Below are the code and all the weights of a small trained network. Each question names an input and a target symbol and asks about switching units off, where a switched-off unit gives its printed mean instead of its output.

import numpy as np


def w(rows, s, z=0):
    codes = np.array(rows[::2]) - 128.0
    scale = np.full(codes.shape[1], s)
    scale[-1] = z or s
    return codes * scale


def norm(h):
    return h / np.sqrt((h * h).mean(-1, keepdims=True) + 1e-5)


def f(y):
    return np.maximum(y, 0)


def softmax(a):
    e = np.exp(a - a.max(-1, keepdims=True))
    return e / e.sum(-1, keepdims=True)


def log_softmax(a):
    a = a - a.max(-1, keepdims=True)
    return a - np.log(np.exp(a).sum(-1, keepdims=True))


def net(x, mask):
    ids = ['ΓΛΦΩβζημπ'.index(c) for c in x.split()]
    T = len(ids)
    res = E[ids] + P[:T]
    r = norm(res)
    for j in range(3):
        rows = slice(3 * j, 3 * j + 3)
        q, k, v = (r @ M[0][rows].T for M in (Q, K, V))
        z = softmax(np.where(np.tri(T) > 0, q @ k.T / 3**0.5, -1e9)) @ v
        o = O[0][rows]
        res = res + np.where(mask[j], z, o[:, -1]) @ o[:, :-1]
    y = f(norm(res) @ A[0][:, :-1].T + A[0][:, -1])
    res = res + np.where(mask[3:7], y, B[0][:, -1]) @ B[0][:, :-1]
    return log_softmax(norm(res)[-1] @ U[:, :-1].T + U[:, -1])


Q, K, V, O, A, B = {}, {}, {}, {}, {}, {}
E = w([
[86,93,169,156,154],'Γ',
[216,118,138,171,122],'Λ',
[66,132,114,166,35],'Φ',
[128,155,40,104,89],'Ω',
[90,173,219,212,95],'β',
[124,36,123,161,147],'ζ',
[214,195,152,129,135],'η',
[50,157,121,137,151],'μ',
[208,118,2,153,166],'π',
],0.0071)
P = w([
[107,88,205,17,9],'0',
[87,174,107,240,170],'1',
[95,175,103,232,173],'2',
[93,171,95,245,162],'3',
[94,189,101,238,153],'4',
[96,188,112,233,167],'5',
[110,184,100,251,160],'6',
[92,190,111,231,165],'7',
[101,177,84,251,170],'8',
],0.0022)
Q[0] = w([
[124,128,101,173,152],'head 0',
[139,119,133,131,130],'head 0',
[124,164,116,166,154],'head 0',
[89,118,129,106,252],'head 1',
[75,204,120,166,97],'head 1',
[168,189,27,133,115],'head 1',
[246,100,172,90,136],'head 2',
[82,173,178,151,108],'head 2',
[241,177,154,36,204],'head 2',
],0.022)
K[0] = w([
[137,124,119,68,58],'head 0',
[131,128,133,111,141],'head 0',
[124,110,116,96,67],'head 0',
[120,95,117,80,250],'head 1',
[87,234,142,138,115],'head 1',
[155,195,40,96,73],'head 1',
[220,119,102,237,149],'head 2',
[131,166,197,125,54],'head 2',
[247,239,133,179,211],'head 2',
],0.019)
V[0] = w([
[37,159,66,104,86],'head 0',
[142,157,111,4,226],'head 0',
[167,212,44,208,118],'head 0',
[195,248,124,94,152],'head 1',
[38,186,79,114,105],'head 1',
[157,89,51,115,74],'head 1',
[64,55,91,156,129],'head 2',
[174,80,194,195,58],'head 2',
[246,91,47,128,101],'head 2',
],0.016)
O[0] = w([
[191,208,87,94,66,254],'head 0',
[100,82,189,16,126,10],'head 0',
[16,173,32,110,91,83],'head 0',
[168,147,247,79,101,61],'head 1',
[87,37,126,81,94,235],'head 1',
[163,170,57,86,74,100],'head 1',
[89,119,177,75,154,201],'head 2',
[90,45,183,199,59,164],'head 2',
[186,21,44,140,142,73],'head 2',
],0.013,0.0087)
A[0] = w([
[159,83,195,139,99,136],'neuron 0',
[127,157,175,148,208,4],'neuron 1',
[179,73,83,60,178,134],'neuron 2',
[108,118,185,7,212,83],'neuron 3',
],0.021,0.0041)
B[0] = w([
[118,165,99,111,54,253],'neuron 0',
[119,179,152,123,244,197],'neuron 1',
[53,137,173,79,179,239],'neuron 2',
[171,6,124,150,38,224],'neuron 3',
],0.019,0.0064)
U = w([
[63,141,69,86,92,104],'Γ',
[164,5,157,148,109,150],'Λ',
[171,89,79,47,196,109],'Φ',
[96,122,132,175,220,124],'Ω',
[207,148,109,179,73,3],'β',
[114,166,73,190,144,207],'ζ',
[115,145,206,154,165,128],'η',
[188,196,160,60,88,152],'μ',
[87,84,207,113,104,152],'π',
],0.011,0.0036)

Each question gives the input, a string of symbols that net reads in full, and the target symbol t.
The units are the heads (3 rows each of Q, K, V and O) and the neurons (one row each of A and B). Each row of codes is followed by its name. A weight is (code - 128) times the scale printed after its matrix; where a second scale follows, it is the last column's (O, A, B and U).
mask holds one flag per unit, heads first, then neurons. A switched-off unit (its flag False) gives its mean, the last column of its rows in O or B, instead of its output. The means were averaged over made-up inputs and are rounded, as every weight is.
A unit's drop is (log p(t) with every unit on - log p(t) with that unit switched off) / (log p(t) with every unit on - log p(t) with every unit switched off).
The circuit of an input: a set's keep is (log p(t) with only the set's units on - log p(t) with every unit switched off) / (log p(t) with every unit on - log p(t) with every unit switched off). Starting from all 7 units, units are removed one at a time, each time the one whose removal leaves the highest keep (on an exact tie, the one counted first), for as long as the keep stays at least 0.8.
circuit, biggest first: the units of the circuit, biggest drop first
unit that matters most: the unit with the biggest drop
k most important neurons: the k neurons with the biggest drops, biggest first
heads that matter: for each layer, one digit per head in row order, 1 if its drop is at least 0.15 and else 0, layers parted by /
drop when u is switched off: that unit's drop, to one decimal
input Λ π Λ μ β Λ ζ, target Ω: heads that matter	100
input Φ μ μ η Γ Γ, target ζ: circuit, biggest first	(head 0)
input Γ Γ μ Γ μ π π Γ, target η: circuit, biggest first	(head 2; head 0)
input Γ π β, target η: heads that matter	000
input ζ μ π Ω π η Λ, target Λ: heads that matter	001
input ζ π Γ, target Λ: heads that matter	001
input π Ω π β η Γ η, target Γ: heads that matter	110
input Γ β η β ζ Γ Λ, target Λ: heads that matter	101
input ζ μ μ Φ, target Λ: heads that matter	011
input μ Γ ζ μ Λ π β, target η: heads that matter	011
input Λ π π Γ η ζ π, target Ω: 3 most important neurons	(neuron 2; neuron 3; neuron 0)
input μ π Γ Λ Γ, target η: heads that matter	111
input μ μ ζ, target μ: heads that matter	101
input μ Φ η π η ζ μ, target μ: heads that matter	101
input π μ η π π Ω, target μ: unit that matters most	head 2
input η β β ζ, target Ω: circuit, biggest first	(head 1; head 0)
input Ω μ ζ μ, target Φ: heads that matter	001
input μ π π Ω Λ η π π β, target μ: 2 most important neurons	(neuron 2; neuron 3)
input Γ π μ β μ, target π: drop when neuron 3 is switched off	0.0
input μ Γ Φ β Γ Γ μ ζ μ, target μ: drop when head 2 is switched off	1.0
input μ π π μ Γ π, target Φ: drop when neuron 2 is switched off	0.1
input β μ π Γ η μ β Γ ζ, target ζ: drop when head 2 is switched off	-0.1
input η Γ μ β Ω, target μ: circuit, biggest first	(head 2)
